Below are the code and all the weights of a small trained network. Each question names an input and a target symbol and asks about switching units off, where a switched-off unit gives its printed mean instead of its output.

import numpy as np


def w(rows, s, z=0):
    codes = np.array(rows[::2]) - 128.0
    scale = np.full(codes.shape[1], s)
    scale[-1] = z or s
    return codes * scale


def softmax(a):
    e = np.exp(a - a.max(-1, keepdims=True))
    return e / e.sum(-1, keepdims=True)


def log_softmax(a):
    a = a - a.max(-1, keepdims=True)
    return a - np.log(np.exp(a).sum(-1, keepdims=True))


def net(x, mask):
    ids = ['αζηλμπστφ'.index(c) for c in x.split()]
    T = len(ids)
    res = E[ids] + P[:T]
    u = 0
    for l in range(3):
        r = res
        for j in range(3):
            rows = slice(2 * j, 2 * j + 2)
            q, k, v = (r @ M[l][rows].T for M in (Q, K, V))
            z = softmax(np.where(np.tri(T) > 0, q @ k.T / 2**0.5, -1e9)) @ v
            o = O[l][rows]
            res = res + np.where(mask[u + j], z, o[:, -1]) @ o[:, :-1]
        u += 3
    return log_softmax(res[-1] @ U[:, :-1].T + U[:, -1])


Q, K, V, O = {}, {}, {}, {}
E = w([
[145,78,112],'α',
[161,94,26],'ζ',
[79,96,136],'η',
[72,120,131],'λ',
[83,117,113],'μ',
[89,73,153],'π',
[36,231,146],'σ',
[115,112,10],'τ',
[85,64,158],'φ',
],0.011)
P = w([
[88,68,156],'0',
[232,109,163],'1',
[106,122,146],'2',
[231,138,158],'3',
[106,125,141],'4',
[235,157,156],'5',
[106,127,138],'6',
[240,174,155],'7',
[103,129,139],'8',
[250,185,153],'9',
[99,127,137],'10',
],0.014)
Q[0] = w([
[166,179,56],'0.h0',
[133,112,76],'0.h0',
[180,160,252],'0.h1',
[170,108,165],'0.h1',
[116,86,225],'0.h2',
[122,175,215],'0.h2',
],0.023)
K[0] = w([
[103,132,41],'0.h0',
[152,144,68],'0.h0',
[123,194,206],'0.h1',
[114,141,201],'0.h1',
[113,130,254],'0.h2',
[87,200,207],'0.h2',
],0.023)
V[0] = w([
[133,81,225],'0.h0',
[49,56,125],'0.h0',
[149,138,233],'0.h1',
[136,228,52],'0.h1',
[165,239,156],'0.h2',
[104,181,254],'0.h2',
],0.008)
O[0] = w([
[146,182,91,171],'0.h0',
[180,223,203,170],'0.h0',
[101,78,88,170],'0.h1',
[203,191,87,139],'0.h1',
[76,34,98,190],'0.h2',
[121,52,2,254],'0.h2',
],0.008,0.0041)
Q[1] = w([
[189,143,119],'1.h0',
[5,253,8],'1.h0',
[176,70,169],'1.h1',
[113,85,134],'1.h1',
[136,101,155],'1.h2',
[142,143,142],'1.h2',
],0.018)
K[1] = w([
[134,165,131],'1.h0',
[166,148,3],'1.h0',
[168,141,158],'1.h1',
[146,132,107],'1.h1',
[118,130,107],'1.h2',
[132,98,114],'1.h2',
],0.027)
V[1] = w([
[144,62,83],'1.h0',
[95,172,131],'1.h0',
[186,102,250],'1.h1',
[119,93,120],'1.h1',
[63,90,156],'1.h2',
[100,183,127],'1.h2',
],0.016)
O[1] = w([
[104,135,37,43],'1.h0',
[138,100,159,186],'1.h0',
[97,130,9,2],'1.h1',
[130,151,152,149],'1.h1',
[124,70,97,162],'1.h2',
[151,122,146,152],'1.h2',
],0.015,0.0032)
Q[2] = w([
[4,171,162],'2.h0',
[118,129,148],'2.h0',
[123,139,123],'2.h1',
[114,127,150],'2.h1',
[111,102,92],'2.h2',
[163,151,173],'2.h2',
],0.028)
K[2] = w([
[176,253,108],'2.h0',
[139,112,117],'2.h0',
[130,116,134],'2.h1',
[148,129,126],'2.h1',
[166,107,126],'2.h2',
[113,127,139],'2.h2',
],0.035)
V[2] = w([
[116,127,128],'2.h0',
[157,208,112],'2.h0',
[194,58,123],'2.h1',
[250,145,79],'2.h1',
[111,68,127],'2.h2',
[190,91,111],'2.h2',
],0.014)
O[2] = w([
[126,123,131,129],'2.h0',
[45,173,161,1],'2.h0',
[121,105,34,232],'2.h1',
[254,58,72,124],'2.h1',
[90,180,136,186],'2.h2',
[185,109,207,124],'2.h2',
],0.0093,0.0067)
U = w([
[160,98,63,197],'α',
[230,220,118,194],'ζ',
[96,121,125,77],'η',
[100,120,150,119],'λ',
[108,149,145,171],'μ',
[86,115,88,37],'π',
[121,109,225,114],'σ',
[158,246,163,100],'τ',
[82,107,86,1],'φ',
],0.014,0.0089)

Each question gives the input, a string of symbols that net reads in full, and the target symbol t.
The units are the heads (2 rows each of Q, K, V and O). Each row of codes is followed by its name. A weight is (code - 128) times the scale printed after its matrix; where a second scale follows, it is the last column's (O and U).
mask holds one flag per head, layer by layer. A switched-off head (its flag False) gives its mean, the last column of its rows in O, instead of its output. The means were averaged over made-up inputs and are rounded, as every weight is.
A unit's drop is (log p(t) with every unit on - log p(t) with that unit switched off) / (log p(t) with every unit on - log p(t) with every unit switched off).
The circuit of an input: a set's keep is (log p(t) with only the set's units on - log p(t) with every unit switched off) / (log p(t) with every unit on - log p(t) with every unit switched off). Starting from all 9 units, units are removed one at a time, each time the one whose removal leaves the highest keep (on an exact tie, the one counted first), for as long as the keep stays at least 0.8.
units of the circuit, in order: the units of the circuit, biggest drop first
unit that matters most: the unit with the biggest drop
which heads matter: for each layer, one digit per head in row order, 1 if its drop is at least 0.15 and else 0, layers parted by /
drop of u: that unit's drop, to one decimal
input α σ α α μ η σ σ σ α π, target π: which heads matter => 101 / 100 / 010
input η σ τ π σ α σ λ, target α: unit that matters most => 2.h2
input α σ μ μ α σ α, target σ: units of the circuit, in order => 0.h2, 0.h1, 0.h0, 1.h0
input λ φ μ λ α σ α σ σ η τ, target τ: units of the circuit, in order => 0.h2, 2.h0
input λ α σ σ τ σ φ, target φ: units of the circuit, in order => 1.h0, 0.h0, 0.h2, 2.h1
input π σ σ σ σ τ η α, target α: units of the circuit, in order => 1.h1, 0.h0
input φ σ σ η μ σ α η σ λ, target α: which heads matter => 010 / 010 / 101
input τ ζ α α α π σ, target σ: which heads matter => 001 / 011 / 100
input π σ σ σ σ η μ σ λ σ μ, target σ: which heads matter => 000 / 010 / 100
input μ μ σ φ π σ φ τ σ ζ, target α: which heads matter => 111 / 010 / 100
input τ σ σ ζ σ, target ζ: units of the circuit, in order => 2.h1, 1.h1
input λ ζ α σ σ μ λ σ τ, target τ: which heads matter => 000 / 000 / 100
input λ λ σ α σ σ λ σ μ σ α, target σ: units of the circuit, in order => 2.h2, 1.h0, 2.h1
input σ λ λ μ α μ ζ, target ζ: unit that matters most => 0.h2
input η σ σ μ α σ σ η σ φ, target α: drop of 0.h1 => -0.1
input σ α σ, target α: drop of 0.h2 => 2.7
input α α σ α π, target π: drop of 0.h2 => 0.1
